a =
[[124 112 134 128 144 131]
 [127 124 142 140 123 115]
 [122 134 143 155 129 128]]
a[0, 0]	124
a[1, 0]	127
a[1]	[127, 124, 142, 140, 123, 115]
a[1, 2]	142
a[0, 1]	112
a[:, 4]	[144, 123, 129]
a[1, 1]	124
a[2, 5]	128

B = ((123, 125, 126, 125, 130, 126, 131, 121, 129, 129, 130, 126, 129, 129, 125, 122), (111, 114, 122, 117, 133, 120, 128, 106, 136, 131, 131, 115, 113, 129, 123, 117), (125, 126, 128, 127, 128, 126, 129, 127, 130, 128, 130, 127, 126, 129, 133, 134))
Indices start at 0.
row 0 col 0: 123
row 2 col 5: 126
row 1 col 4: 133
row 2 col 4: 128
row 1 col 6: 128
row 0 col 6: 131
row 2 col 8: 130
row 1 col 12: 113
row 2 col 0: 125
row 0 col 8: 129
row 2 col 6: 129
row 1 col 7: 106
row 2 col 9: 128
row 0 col 15: 122
row 1 col 8: 136
row 0 col 7: 121
row 1 col 9: 131
row 1 col 14: 123
row 1 col 11: 115
row 2 col 13: 129

W = [110, 113, 114, 121, 138, 152, 119, 129, 141, 108, 139]
W[0] = 110
W[8] = 141
W[1] = 113
W[9] = 108
W[7] = 129
W[4] = 138

grid =
[[117 119 127 120 116 123 124 106 130 124  99 118 107 116 118 114]
 [121 124 129 121 121 128 121 116 135 127 119 124 114 121 144 121]
 [125 126 101 131 126 127 120 124 134 131 107 126 122 126 128 146]
 [131 131 135 117 131 129 113 131 127 135 129 130 134 132 138 137]
 [128 126 117 136 127 127 110 128 120 140 114 127 126 126 127 147]
 [125 127 130 133 127 128 113 122 120 125 127 127 124 126 120 141]
 [124 123 128 105 123 125 114 121 121 123 148 124 117 122 133 112]
 [124 127 116 131 125 127 132 121 125 131 139 126 123 126 127 117]]
grid[0][0] = 117
grid[1][10] = 119
grid[5][7] = 122
grid[4][11] = 127
grid[7][7] = 121
grid[:, 14] = [118, 144, 128, 138, 127, 120, 133, 127]
grid[6][11] = 124
grid[5] = [125, 127, 130, 133, 127, 128, 113, 122, 120, 125, 127, 127, 124, 126, 120, 141]
grid[2][13] = 126
grid[0] = [117, 119, 127, 120, 116, 123, 124, 106, 130, 124, 99, 118, 107, 116, 118, 114]
grid[2][2] = 101
grid[2][5] = 127
grid[:, 2] = [127, 129, 101, 135, 117, 130, 128, 116]
grid[1][4] = 121
grid[1][9] = 127
grid[1] = [121, 124, 129, 121, 121, 128, 121, 116, 135, 127, 119, 124, 114, 121, 144, 121]
grid[5][2] = 130
grid[6][14] = 133
grid[1][8] = 135
grid[2][8] = 134
grid[0][15] = 114
grid[1][5] = 128
grid[2][7] = 124
grid[1][11] = 124
grid[1][1] = 124
grid[4][14] = 127
grid[6][6] = 114
grid[6][4] = 123
grid[:, 5] = [123, 128, 127, 129, 127, 128, 125, 127]
grid[6][0] = 124
grid[0][14] = 118
grid[2][12] = 122
grid[6] = [124, 123, 128, 105, 123, 125, 114, 121, 121, 123, 148, 124, 117, 122, 133, 112]
grid[3][7] = 131
grid[7][1] = 127
grid[0][3] = 120

x =
[[131 125 141 124 126 123 130 128 123 130 127 126 140 126]
 [130 131 123 127 136 124 130 132 126 130 124 124  98 131]]
x[0, 0] = 131
x[1, 6] = 130
x[0, 4] = 126
x[0] = [131, 125, 141, 124, 126, 123, 130, 128, 123, 130, 127, 126, 140, 126]
x[:, 7] = [128, 132]
x[0, 11] = 126
x[1, 13] = 131
x[1, 2] = 123
x[0, 3] = 124

arr = [128 126 128 127 106 129 124 129 138 128 120 124 133 138]
arr[0] => 128
arr[1] => 126
arr[4] => 106
arr[11] => 124
arr[13] => 138

data = [123 118 134 155 107]
data[0]: 123
data[2]: 134

M =
[[122 133 126 124 124 129 128 128 130 123 128 128 124 135 120]
 [128 124 124 128 128 120 125 126 130 130 129 131 126 125 127]
 [130 138 133 138 138 118 127 114 126 127 130 124 138 125 125]
 [134 125 128 128 128 128 126 134 127 130 128 130 126 124 131]
 [134 116 124 117 117 124 126 130 125 130 126 139 126 130 121]
 [119 137 134 132 132 129 135 127 131 130 126 126 118 132 122]
 [126 127 124 126 126 130 128 127 132 128 128 128 122 130 127]
 [142 123 126 114 114 140 118 133 130 116 114 133 108 122 146]
 [132 124 130 124 124 127 125 124 117 128 118 139 133 115 131]
 [126 129 133 126 126 134 125 129 130 123 132 129 127 135 130]
 [123 126 136 130 130 128 126 129 123 126 131 130 130 128 125]
 [136 125 117 111 111 116 128 131 139 119 121 144 130 132 146]
 [131 129 126 130 130 127 135 129 126 125 118 128 129 125 144]
 [130 131 112 134 134 100 133 125 135 128 134 144 152 124 118]
 [129 121 123 124 124 134 126 141 122 134 126 155 135 133 134]]
M[0,0] = 122
M[:, 6] = [128, 125, 127, 126, 126, 135, 128, 118, 125, 125, 126, 128, 135, 133, 126]
M[2,3] = 138
M[1,13] = 125
M[10,1] = 126
M[7,7] = 133
M[3,6] = 126
M[:, 9] = [123, 130, 127, 130, 130, 130, 128, 116, 128, 123, 126, 119, 125, 128, 134]
M[11,8] = 139
M[8] = [132, 124, 130, 124, 124, 127, 125, 124, 117, 128, 118, 139, 133, 115, 131]
M[14,12] = 135
M[5] = [119, 137, 134, 132, 132, 129, 135, 127, 131, 130, 126, 126, 118, 132, 122]
M[6,5] = 130
M[9,10] = 132
M[8,12] = 133
M[13,3] = 134
M[7,3] = 114
M[7,4] = 114
M[0,12] = 124
M[:, 10] = [128, 129, 130, 128, 126, 126, 128, 114, 118, 132, 131, 121, 118, 134, 126]
M[7,12] = 108
M[:, 12] = [124, 126, 138, 126, 126, 118, 122, 108, 133, 127, 130, 130, 129, 152, 135]
M[9,0] = 126
M[14,6] = 126
M[9] = [126, 129, 133, 126, 126, 134, 125, 129, 130, 123, 132, 129, 127, 135, 130]
M[1,3] = 128
M[1] = [128, 124, 124, 128, 128, 120, 125, 126, 130, 130, 129, 131, 126, 125, 127]
M[8,8] = 117
M[3,5] = 128
M[0,14] = 120
M[14] = [129, 121, 123, 124, 124, 134, 126, 141, 122, 134, 126, 155, 135, 133, 134]
M[9,6] = 125
M[6,9] = 128
M[:, 14] = [120, 127, 125, 131, 121, 122, 127, 146, 131, 130, 125, 146, 144, 118, 134]
M[4,5] = 124
M[10,10] = 131
M[6,1] = 127

A =
[[133 112 105 119 131 120 143 142 121 148 111]
 [128 115 106 119 139 132 145 140 141 150 117]
 [121 123 104 115 130 126 147 134 129 146 122]
 [113 113 113 119 124 131 137 136 142 151 113]
 [118 116 115 114 123 132 138 133 141 155 121]
 [112 117 111 117 119 132 139 130 136 154 121]
 [112 117 120 117 117 133 133 125 141 153 123]
 [108 123 115 127 115 121 139 129 125 144 124]
 [114 130 119 140 122 119 137 126 133 147 138]
 [111 131 125 138 118 123 137 117 132 144 140]
 [114 127 125 138 111 110 132 122 126 142 137]
 [113 143 125 144 102 111 128 108 132 150 150]
 [114 135 118 147  98 112 119 117 145 144 137]]
Rows and columns are counted from 0.
(0, 0)	133
(10, 9)	142
(4, 10)	121
(1, 3)	119
(8, 10)	138
(5, 0)	112
(3, 0)	113
(0, 6)	143
(5, 10)	121
(5, 7)	130
(3, 1)	113
(10, 4)	111
(8, 5)	119
(11, 3)	144
(5, 9)	154
(10, 5)	110
(7, 4)	115
(11, 8)	132
(4, 7)	133
(9, 10)	140
(0, 8)	121
(2, 2)	104
(1, 2)	106
(3, 4)	124
(0, 2)	105
(9, 9)	144
(7, 2)	115
(2, 5)	126
(8, 8)	133
(12, 7)	117
(10, 6)	132
(0, 4)	131
(7, 6)	139
(12, 0)	114
(11, 6)	128

X =
[[134 121 128 146 112 136 137 119 133 132]
 [140 135 137 151 145 140 120 113 107 124]]
X[-2][0] = 134
X[1][5] = 140
X[:, 6] = [137, 120]
X[1][4] = 145
X[0][1] = 121
X[-2] = [134, 121, 128, 146, 112, 136, 137, 119, 133, 132]
X[-2][8] = 133
